Small tables with named rows and columns. After each table, cells are looked up by row and column.

mep:
          gim  kanubod  zimabu
gof      0.51     0.34    0.35
piliza   0.11     0.55    0.07
rariv    0.54     0.55    0.45
dafavar  0.71     0.46    0.89

dafavar, gim: 0.71
rariv, gim: 0.54
piliza, gim: 0.11
dafavar, zimabu: 0.89
piliza, kanubod: 0.55
gof, zimabu: 0.35
gof, kanubod: 0.34
rariv, zimabu: 0.45
dafavar, kanubod: 0.46
piliza, zimabu: 0.07
rariv, kanubod: 0.55
gof, gim: 0.51

kibog:
|  | kiz | tizud | dodoto | kuzus | sorufi | napi | bovene | gom | nopi |
|---|---|---|---|---|---|---|---|---|---|
| vibunan | -5 | 17 | -21 | 47 | 4 | -59 | -50 | 39 | 32 |
| vufiri | -3 | 14 | -40 | 53 | -5 | -93 | -79 | 40 | 44 |
| favap | -3 | 11 | -46 | 51 | -8 | -100 | -80 | 35 | 43 |
| gek | -5 | 17 | -30 | 54 | 0 | -79 | -72 | 45 | 41 |
| zap | -5 | 17 | -26 | 54 | 1 | -73 | -66 | 45 | 39 |
| nosoman | -6 | 17 | -22 | 50 | 4 | -63 | -55 | 42 | 34 |
| letalu | -5 | 18 | -24 | 52 | 3 | -67 | -61 | 44 | 36 |
| mev | -4 | 16 | -34 | 55 | -3 | -86 | -76 | 44 | 43 |

gom of nosoman is 42
kuzus of nosoman is 50
gom of favap is 35
kuzus of vufiri is 53
gom of zap is 45
sorufi of letalu is 3
bovene of letalu is -61
tizud of zap is 17
kuzus of zap is 54
kiz of zap is -5
tizud of vibunan is 17
bovene of vibunan is -50
sorufi of vufiri is -5
sorufi of favap is -8
bovene of gek is -72
bovene of vufiri is -79

vun:
columns: luvokup, duv, refu, zoke, dozova
kez: [22.61, 22.54, 23.20, 72.28, 72.88]
ralu: [77.80, 78.87, 79.06, 17.23, 16.40]
vubi: [45.24, 49.29, 49.60, 47.98, 46.23]
raviz: [69.47, 70.41, 69.84, 26.33, 25.84]
suv: [80.55, 81.75, 82.04, 14.21, 13.42]
sif: [63.64, 64.20, 64.13, 32.06, 31.49]
sal: [77.97, 79.05, 79.24, 17.04, 16.21]

suv, duv -> 81.75
sif, luvokup -> 63.64
sif, duv -> 64.20
ralu, dozova -> 16.40
kez, luvokup -> 22.61
kez, zoke -> 72.28
raviz, luvokup -> 69.47
kez, refu -> 23.20
ralu, duv -> 78.87
vubi, zoke -> 47.98
sal, dozova -> 16.21
ralu, luvokup -> 77.80
sif, zoke -> 32.06
vubi, refu -> 49.60
raviz, zoke -> 26.33
ralu, zoke -> 17.23
raviz, dozova -> 25.84
kez, duv -> 22.54
sal, refu -> 79.24
Which row has the largest dozova? kez

fep.csv
,lale,lisurep,lora,raron,gek,bovavaz,detuve,nosafof
boveb,52741,33802,69686,9235,10980,42970,8044,68551
fale,25183,51617,7940,73837,67703,40160,76084,3955
votabof,27903,46165,6907,71327,70016,37307,72354,8821
kul,61329,27806,64859,7927,17975,41946,4491,74266
pivafo,20070,49981,12478,70797,62720,37134,73674,5618
fup,59910,23453,66707,4748,16656,38328,934,78100
zubozi,62602,31302,62066,11488,20389,44814,8284,70428
sig,12506,56197,17013,72172,56112,38727,77180,34

What is the gek of fale in fep?
67703
What is the lora of zubozi in fep?
62066
What is the gek of sig in fep?
56112
What is the lale of kul in fep?
61329
What is the lale of boveb in fep?
52741
What is the detuve of kul in fep?
4491
What is the lisurep of fale in fep?
51617
What is the gek of zubozi in fep?
20389
What is the bovavaz of fup in fep?
38328
What is the gek of kul in fep?
17975
What is the lisurep of votabof in fep?
46165
What is the detuve of fup in fep?
934
What is the raron of zubozi in fep?
11488
What is the detuve of boveb in fep?
8044
Which row has the largest raron? fale

Table mus
	sal	pupe	laf	relo	kug	palisap	mufos	kupovib
kipe	433	421	827	600	477	563	759	536
kifepi	582	616	269	563	545	671	620	330
sed	582	403	733	494	786	520	730	455
fasane	752	386	522	488	767	549	818	443
tafo	423	436	196	451	646	441	598	547
siduv	392	595	451	676	695	399	294	648
lof	791	655	407	536	337	544	373	502

sed, laf: 733
kipe, laf: 827
fasane, laf: 522
tafo, kug: 646
kifepi, laf: 269
kifepi, sal: 582
sed, relo: 494
lof, laf: 407
fasane, mufos: 818

nop.csv
,mebima,kevo,kof,nofelez,tasoruz,bov,zol,vefabos
palimup,-7129,-6418,4032,-3254,-3695,-7171,-2452,1750
zaso,6783,-6120,-4609,-977,5897,1188,-2769,6229
bemab,-8213,2441,4553,1496,-4921,-4088,3021,-5901
dipudeb,3325,7899,-2236,4220,2152,6540,3771,-4052

What is the tasoruz of zaso in nop? 5897
What is the bov of zaso in nop? 1188
What is the tasoruz of palimup in nop? -3695
What is the kof of dipudeb in nop? -2236
What is the vefabos of dipudeb in nop? -4052
What is the bov of palimup in nop? -7171
Which row has the largest bov? dipudeb

Table tiziz
         nusazok  gesor  dezev
tudilil       23     63     65
vizak         87      9      7
disef         87     10      8
lop           90      7      5
zopa          48     41     43

What is the nusazok of tudilil in tiziz? 23
What is the gesor of tudilil in tiziz? 63
What is the dezev of tudilil in tiziz? 65
What is the gesor of lop in tiziz? 7
What is the gesor of disef in tiziz? 10
What is the dezev of vizak in tiziz? 7
What is the gesor of vizak in tiziz? 9
What is the nusazok of disef in tiziz? 87
What is the dezev of lop in tiziz? 5
What is the dezev of disef in tiziz? 8
What is the nusazok of zopa in tiziz? 48

Table zek
         tis  vekaza  tob  zur  fefe  mul  par  tovasop  viramot  subobu
fom       10     -26   68   83     6   -7  -12      -71       68      63
pofulad  -23      -9  -47   39    46   23   35      -31      -29      49
nep       47      50   26   26   -22   47  -42        3       12     -18
rak       34      43   20   24     3   39  -17       42       71      44
sadeg     41     -31  -64   56    52   -3   38      -63      -25      70

sadeg, subobu => 70
fom, subobu => 63
sadeg, mul => -3
nep, tis => 47
sadeg, fefe => 52
nep, vekaza => 50
sadeg, vekaza => -31
rak, tovasop => 42
pofulad, tob => -47
rak, par => -17
sadeg, tis => 41
nep, zur => 26
fom, par => -12
rak, subobu => 44
sadeg, zur => 56
pofulad, mul => 23
pofulad, vekaza => -9

